Below is a small trained network, with its code and all its weights. Each question gives an input and a target symbol and asks what happens when units are switched off, that is, made to give their printed mean instead of their output.

import numpy as np


def w(rows, s, z=0):
    codes = np.array(rows[::2]) - 128.0
    scale = np.full(codes.shape[1], s)
    scale[-1] = z or s
    return codes * scale


def norm(h):
    return h / np.sqrt((h * h).mean(-1, keepdims=True) + 1e-5)


def f(y):
    return np.maximum(y, 0)


def softmax(a):
    e = np.exp(a - a.max(-1, keepdims=True))
    return e / e.sum(-1, keepdims=True)


def log_softmax(a):
    a = a - a.max(-1, keepdims=True)
    return a - np.log(np.exp(a).sum(-1, keepdims=True))


def net(x, mask):
    ids = ['ΘΞΣαγεζλμφψ'.index(c) for c in x.split()]
    T = len(ids)
    res = E[ids] + P[:T]
    u = 0
    for l in range(3):
        q, k, v = (norm(res) @ M[l].T for M in (Q, K, V))
        z = softmax(np.where(np.tri(T) > 0, q @ k.T / 2**0.5, -1e9)) @ v
        res = res + np.where(mask[u], z, O[l][:, -1]) @ O[l][:, :-1]
        u += 1
        y = f(norm(res) @ A[l][:, :-1].T + A[l][:, -1])
        res = res + np.where(mask[u : u + 8], y, B[l][:, -1]) @ B[l][:, :-1]
        u += 8
    return log_softmax(norm(res)[-1] @ U[:, :-1].T + U[:, -1])


Q, K, V, O, A, B = {}, {}, {}, {}, {}, {}
E = w([
[200,89,125,143,169,125,95,98,139],'Θ',
[68,156,131,101,161,152,127,165,65],'Ξ',
[109,214,201,55,75,86,94,152,53],'Σ',
[223,178,110,69,155,183,83,89,113],'α',
[196,206,189,161,98,150,166,176,131],'γ',
[112,170,51,224,179,97,115,108,99],'ε',
[158,144,131,166,92,191,87,150,162],'ζ',
[177,109,109,105,170,214,117,125,110],'λ',
[173,214,104,254,103,82,163,131,134],'μ',
[212,125,52,97,140,181,40,139,120],'φ',
[164,205,51,174,162,144,116,98,123],'ψ',
],0.0058)
P = w([
[82,113,153,117,128,114,171,20,101],'0',
[142,69,131,138,207,126,151,209,193],'1',
[100,194,57,76,80,175,129,141,61],'2',
[167,74,128,139,212,159,122,196,163],'3',
[111,200,47,77,81,162,111,160,59],'4',
[148,76,120,142,216,157,125,194,166],'5',
[133,206,50,82,83,152,122,169,64],'6',
[142,73,114,136,214,158,125,184,185],'7',
[149,208,52,85,80,129,111,179,64],'8',
[126,75,119,118,223,151,125,189,207],'9',
[149,210,53,88,80,118,106,203,62],'10',
[129,69,108,109,233,147,130,171,225],'11',
[141,214,59,102,77,101,109,234,62],'12',
[122,75,112,97,236,141,145,149,252],'13',
],0.0045)
Q[0] = w([
[148,36,208,131,233,150,64,215,218],'L0H0',
[185,249,36,158,32,253,43,160,5],'L0H0',
],0.0048)
K[0] = w([
[202,159,105,143,145,91,127,178,49],'L0H0',
[98,108,179,125,131,119,181,2,102],'L0H0',
],0.0072)
V[0] = w([
[55,147,169,169,66,252,133,50,187],'L0H0',
[6,108,126,118,231,136,134,106,47],'L0H0',
],0.0034)
O[0] = w([
[90,133,100,37,128,22,215,108,253,12],'L0H0',
[78,190,181,88,152,148,27,108,197,252],'L0H0',
],0.0047,0.00032)
A[0] = w([
[126,185,117,146,49,165,96,76,2,97],'L0N0',
[109,96,108,146,194,133,100,169,172,6],'L0N1',
[77,147,174,144,124,110,108,94,160,103],'L0N2',
[149,190,134,58,61,131,97,169,92,151],'L0N3',
[18,120,147,36,77,78,157,138,153,154],'L0N4',
[136,157,124,77,37,63,184,164,152,135],'L0N5',
[109,157,206,75,144,139,135,187,95,27],'L0N6',
[105,221,91,141,68,101,204,134,69,105],'L0N7',
],0.0052,0.0016)
B[0] = w([
[202,54,172,173,170,35,79,167,151,205],'L0N0',
[93,116,71,105,102,181,173,28,104,215],'L0N1',
[135,113,207,93,126,166,91,220,120,141],'L0N2',
[118,126,146,203,165,36,193,42,70,253],'L0N3',
[245,174,28,125,142,107,142,129,201,165],'L0N4',
[73,81,57,56,254,159,111,72,145,181],'L0N5',
[110,93,113,220,118,68,111,142,67,150],'L0N6',
[170,73,154,54,100,200,100,93,128,188],'L0N7',
],0.0045,0.0036)
Q[1] = w([
[18,234,163,122,16,143,202,137,116],'L1H0',
[255,222,119,119,148,5,44,102,127],'L1H0',
],0.0035)
K[1] = w([
[173,175,100,200,83,105,112,195,50],'L1H0',
[78,253,223,10,141,86,177,98,131],'L1H0',
],0.0051)
V[1] = w([
[161,132,193,68,249,5,91,131,153],'L1H0',
[179,124,116,166,141,73,87,61,142],'L1H0',
],0.0028)
O[1] = w([
[83,198,124,96,62,110,177,237,132,252],'L1H0',
[94,146,143,254,115,212,181,149,192,227],'L1H0',
],0.0038,0.0034)
A[1] = w([
[173,220,200,174,110,81,62,237,136,139],'L1N0',
[186,207,115,98,83,136,118,58,156,132],'L1N1',
[142,139,53,157,133,90,75,122,6,36],'L1N2',
[170,102,50,34,105,26,62,66,50,2],'L1N3',
[210,21,212,126,63,100,10,161,66,37],'L1N4',
[73,94,68,211,98,129,139,137,89,3],'L1N5',
[75,86,65,56,59,192,47,204,192,88],'L1N6',
[168,95,26,163,110,97,161,253,121,113],'L1N7',
],0.0037,0.002)
B[1] = w([
[94,47,140,57,157,99,153,119,58,237],'L1N0',
[103,94,129,149,122,68,88,161,99,168],'L1N1',
[105,85,165,160,131,95,120,134,138,204],'L1N2',
[99,131,155,133,124,225,183,94,169,167],'L1N3',
[153,146,93,143,254,139,79,132,146,153],'L1N4',
[219,185,166,163,144,139,152,104,88,150],'L1N5',
[165,95,70,171,86,136,176,96,127,159],'L1N6',
[147,161,172,108,103,125,164,81,139,254],'L1N7',
],0.0059,0.0035)
Q[2] = w([
[97,138,139,139,156,2,136,65,111],'L2H0',
[122,89,99,105,161,112,138,59,134],'L2H0',
],0.009)
K[2] = w([
[58,164,255,52,149,53,55,49,237],'L2H0',
[137,144,168,182,136,146,13,57,178],'L2H0',
],0.0047)
V[2] = w([
[191,113,93,136,120,177,159,190,44],'L2H0',
[109,121,211,147,115,226,158,149,255],'L2H0',
],0.0036)
O[2] = w([
[103,101,103,58,110,114,104,149,187,131],'L2H0',
[91,128,151,141,125,2,80,108,89,255],'L2H0',
],0.0078,0.003)
A[2] = w([
[91,127,105,140,174,105,170,52,201,101],'L2N0',
[130,217,120,3,156,138,35,206,86,1],'L2N1',
[112,139,111,36,117,169,176,134,161,147],'L2N2',
[65,60,168,38,149,146,95,72,184,68],'L2N3',
[78,172,144,137,145,174,131,115,40,86],'L2N4',
[122,79,132,105,177,95,182,92,59,90],'L2N5',
[85,217,80,99,173,119,143,100,177,110],'L2N6',
[120,214,124,83,162,194,156,146,126,110],'L2N7',
],0.0056,0.003)
B[2] = w([
[121,133,127,151,43,183,77,179,130,202],'L2N0',
[171,217,222,78,128,147,74,53,236,154],'L2N1',
[87,85,158,126,160,61,135,80,82,195],'L2N2',
[119,174,142,176,93,253,156,44,80,187],'L2N3',
[58,179,34,59,170,159,138,133,201,181],'L2N4',
[90,121,121,133,84,149,67,172,190,255],'L2N5',
[176,121,109,101,125,154,98,173,20,182],'L2N6',
[200,78,212,172,68,72,108,141,139,169],'L2N7',
],0.0054,0.0039)
U = w([
[185,157,165,171,117,131,237,124,161,128],'Θ',
[115,222,68,213,183,167,153,94,126,48],'Ξ',
[78,100,161,98,124,211,131,67,20,14],'Σ',
[166,105,36,76,130,97,162,85,153,225],'α',
[23,158,111,99,168,165,80,202,162,158],'γ',
[77,106,156,182,157,51,112,91,70,255],'ε',
[107,66,184,98,101,135,186,219,143,112],'ζ',
[201,82,114,162,253,123,70,181,174,74],'λ',
[164,188,201,72,135,146,85,109,179,192],'μ',
[177,174,122,117,82,169,74,204,35,62],'φ',
[93,103,123,185,29,144,91,142,218,117],'ψ',
],0.0066,0.0019)

Each question gives the input, a string of symbols that net reads in full, and the target symbol t.
The units are the heads (2 rows each of Q, K, V and O) and the neurons (one row each of A and B). Each row of codes is followed by its name. A weight is (code - 128) times the scale printed after its matrix; where a second scale follows, it is the last column's (O, A, B and U).
mask holds one flag per unit, layer by layer, with each layer's heads first. A switched-off unit (its flag False) gives its mean, the last column of its rows in O or B, instead of its output. The means were averaged over made-up inputs and are rounded, as every weight is.
A unit's drop is (log p(t) with every unit on - log p(t) with that unit switched off) / (log p(t) with every unit on - log p(t) with every unit switched off).
The circuit of an input: a set's keep is (log p(t) with only the set's units on - log p(t) with every unit switched off) / (log p(t) with every unit on - log p(t) with every unit switched off). Starting from the 12 units with the biggest drops (on a tie, the unit counted first), units are removed one at a time, each time the one whose removal leaves the highest keep (on an exact tie, the one counted first), for as long as the keep stays at least 0.8.
circuit, biggest first: the units of the circuit, biggest drop first
most important unit: the unit with the biggest drop
top k neurons: the k neurons with the biggest drops, biggest first
k most important neurons of layer l: the k neurons of layer l with the biggest drops, biggest first
input Θ μ ζ ψ λ Σ φ α Θ Θ ψ, target ε: most important unit => L0N0
input Ξ Θ φ ζ Θ φ ζ ζ ζ λ Θ ψ λ ψ, target φ: circuit, biggest first => (L2N6, L2N0)
input φ ζ ζ, target λ: circuit, biggest first => (L0N0, L1N4)
input Θ ε ζ, target ε: circuit, biggest first => (L0N3, L0N0)
input Θ φ ζ Θ ζ Θ, target ψ: 2 most important neurons of layer 2 => (L2N0, L2N6)
input φ φ Θ ψ ζ Θ Σ Θ Θ φ λ, target λ: circuit, biggest first => (L0N0, L1N4)
input Σ φ λ ζ ε ζ ζ Θ Θ Ξ ζ, target ζ: 2 most important neurons of layer 1 => (L1N0, L1N7)
input ζ φ Θ φ Θ Θ Θ φ ζ Θ ε, target α: circuit, biggest first => (L0H0, L0N7)
input Θ Θ Σ Θ Θ λ Θ Θ Ξ, target ε: circuit, biggest first => (L0N0, L0N3)
input Θ λ α α φ φ Θ α Θ Ξ Θ ζ α, target ε: 2 most important neurons of layer 0 => (L0N3, L0N0)
input Θ λ ψ Θ Θ μ ζ φ Θ Θ Θ ψ Ξ, target ε: circuit, biggest first => (L0N3, L0N0)
input φ Ξ Ξ, target λ: circuit, biggest first => (L0N0, L1N4, L0N7)
input φ Θ Ξ Ξ ε γ ζ ε λ ψ Θ, target λ: top 3 neurons => (L0N0, L1N4, L0N1)
input φ Σ ε α Θ ζ ζ ζ ζ λ, target Σ: circuit, biggest first => (L2N3)
input ψ ε Θ ζ ζ Θ Θ, target Ξ: top 2 neurons => (L0N3, L1N1)
input ε ζ ε λ ψ α φ Σ ζ Θ Θ γ, target ζ: top 2 neurons => (L0N3, L1N0)
input α Θ ψ Θ ε λ φ μ Θ φ Ξ, target Θ: top 2 neurons => (L0N3, L1N1)
input φ φ φ, target λ: 3 most important neurons of layer 0 => (L0N0, L0N1, L0N5)
input φ Θ μ φ Θ α, target μ: top 4 neurons => (L0N0, L2N1, L0N3, L1N0)
input ζ φ λ, target α: circuit, biggest first => (L0H0)
input ψ Σ φ ζ α λ α, target Ξ: top 2 neurons => (L0N3, L1N1)
input λ φ Θ, target φ: top 3 neurons => (L2N6, L0N4, L2N0)
input ζ ζ Ξ Θ γ λ Θ Θ Θ ε Ξ Θ Θ, target α: top 3 neurons => (L0N4, L0N5, L2N2)
input ε Θ γ λ ε ζ ζ, target γ: top 2 neurons => (L0N3, L1N0)
input Θ ε φ α, target μ: top 2 neurons => (L2N1, L0N3)
